Below are the code and all the weights of a small trained network. Each question names an input and a class and asks about switching units off, where a switched-off unit gives its printed mean instead of its output.

import numpy as np


def w(rows, s, z=0):
    codes = np.array(rows[::2]) - 128.0
    scale = np.full(codes.shape[1], s)
    scale[-1] = z or s
    return codes * scale


def f(y):
    return y / 2 * (1 + np.tanh(0.7978845608 * (y + 0.044715 * y**3)))


def log_softmax(a):
    a = a - a.max(-1, keepdims=True)
    return a - np.log(np.exp(a).sum(-1, keepdims=True))


def net(x, mask):
    res = np.array(x, float).reshape(1, 3) / 4 @ E
    y = f(res @ A[0][:, :-1].T + A[0][:, -1])
    res = res + np.where(mask, y, B[0][:, -1]) @ B[0][:, :-1]
    return log_softmax(res[-1] @ U[:, :-1].T + U[:, -1])


A, B = {}, {}
E = w([
[127,250,125,109,113,186],'x0',
[199,113,115,179,147,161],'x1',
[86,162,209,228,86,137],'x2',
],0.016)
A[0] = w([
[92,126,132,121,101,169,91],'neuron 0',
[103,107,124,44,136,17,133],'neuron 1',
[172,200,124,246,90,201,110],'neuron 2',
[219,98,113,197,227,96,254],'neuron 3',
[165,105,136,191,199,128,22],'neuron 4',
[114,60,132,214,81,98,150],'neuron 5',
[177,170,186,182,115,210,137],'neuron 6',
[80,199,99,137,126,222,108],'neuron 7',
[80,173,87,79,187,195,117],'neuron 8',
[139,151,80,103,201,111,183],'neuron 9',
[216,177,72,44,134,205,172],'neuron 10',
[102,136,156,171,109,175,180],'neuron 11',
[130,101,122,161,173,83,62],'neuron 12',
[141,23,93,106,142,116,199],'neuron 13',
[151,42,132,182,181,32,72],'neuron 14',
[80,138,70,38,161,96,117],'neuron 15',
[52,135,145,151,67,31,180],'neuron 16',
[149,168,190,171,144,190,119],'neuron 17',
],0.012,0.0046)
B[0] = w([
[160,154,148,110,157,142,139],'neuron 0',
[57,120,182,193,105,116,229],'neuron 1',
[109,132,129,206,154,64,224],'neuron 2',
[196,84,108,180,205,156,231],'neuron 3',
[198,171,110,151,172,117,163],'neuron 4',
[93,101,80,121,115,184,213],'neuron 5',
[136,212,156,245,191,39,203],'neuron 6',
[173,149,51,154,100,143,201],'neuron 7',
[97,158,92,78,76,188,189],'neuron 8',
[104,46,98,87,113,165,196],'neuron 9',
[177,56,9,71,133,173,246],'neuron 10',
[117,101,131,207,154,154,182],'neuron 11',
[109,143,97,115,124,143,165],'neuron 12',
[93,116,97,115,76,138,251],'neuron 13',
[114,101,65,89,86,127,245],'neuron 14',
[69,118,179,92,104,143,223],'neuron 15',
[132,130,225,120,197,170,210],'neuron 16',
[113,145,148,189,142,114,187],'neuron 17',
],0.011,0.017)
U = w([
[177,121,149,68,149,82,23],'0',
[153,152,125,64,122,18,14],'1',
[124,152,38,150,127,120,194],'2',
[140,10,71,62,150,201,175],'3',
[105,228,127,67,95,145,70],'4',
[161,138,96,100,200,52,16],'5',
[104,132,205,194,209,113,254],'6',
[24,61,139,71,83,110,150],'7',
],0.011,0.0034)

Each question gives the input, the list of numbers given to net, and the class t.
The units are the neurons (one row each of A and B). Each row of codes is followed by its name. A weight is (code - 128) times the scale printed after its matrix; where a second scale follows, it is the last column's (A, B and U).
mask holds one flag per neuron, in row order. A switched-off neuron (its flag False) gives its mean, the last column of its row in B, instead of its output. The means were averaged over made-up inputs and are rounded, as every weight is.
A unit's drop is (log p(t) with every unit on - log p(t) with that unit switched off) / (log p(t) with every unit on - log p(t) with every unit switched off).
The circuit of an input: a set's keep is (log p(t) with only the set's units on - log p(t) with every unit switched off) / (log p(t) with every unit on - log p(t) with every unit switched off). Starting from the 12 units with the biggest drops (on a tie, the unit counted first), units are removed one at a time, each time the one whose removal leaves the highest keep (on an exact tie, the one counted first), for as long as the keep stays at least 0.8.
units of the circuit, in order: the units of the circuit, biggest drop first
k most important neurons: the k neurons with the biggest drops, biggest first
drop of u: that unit's drop, to one decimal
input [6,4,-2], class 2: units of the circuit, in order => neuron 6
input [-2,-3,-6], class 7: units of the circuit, in order => neuron 1; neuron 15
input [7,-5,1], class 4: 3 most important neurons => neuron 3; neuron 8; neuron 14
input [-2,6,0], class 2: units of the circuit, in order => neuron 10; neuron 16
input [-6,-8,8], class 6: 3 most important neurons => neuron 16; neuron 10; neuron 13
input [-3,-2,-6], class 7: units of the circuit, in order => neuron 1; neuron 15
input [5,-4,0], class 4: 2 most important neurons => neuron 3; neuron 8
input [0,-3,-5], class 7: 2 most important neurons => neuron 3; neuron 1
input [-1,-8,-1], class 7: 2 most important neurons => neuron 6; neuron 3
input [-2,-6,0], class 7: 3 most important neurons => neuron 6; neuron 3; neuron 2
input [-5,8,4], class 2: 3 most important neurons => neuron 14; neuron 5; neuron 16
input [-6,-1,-6], class 7: 2 most important neurons => neuron 1; neuron 10
input [8,-5,-3], class 3: drop of neuron 10 => 2.1
input [1,6,3], class 6: drop of neuron 9 => 0.0
input [-2,-5,-1], class 7: drop of neuron 6 => 0.1
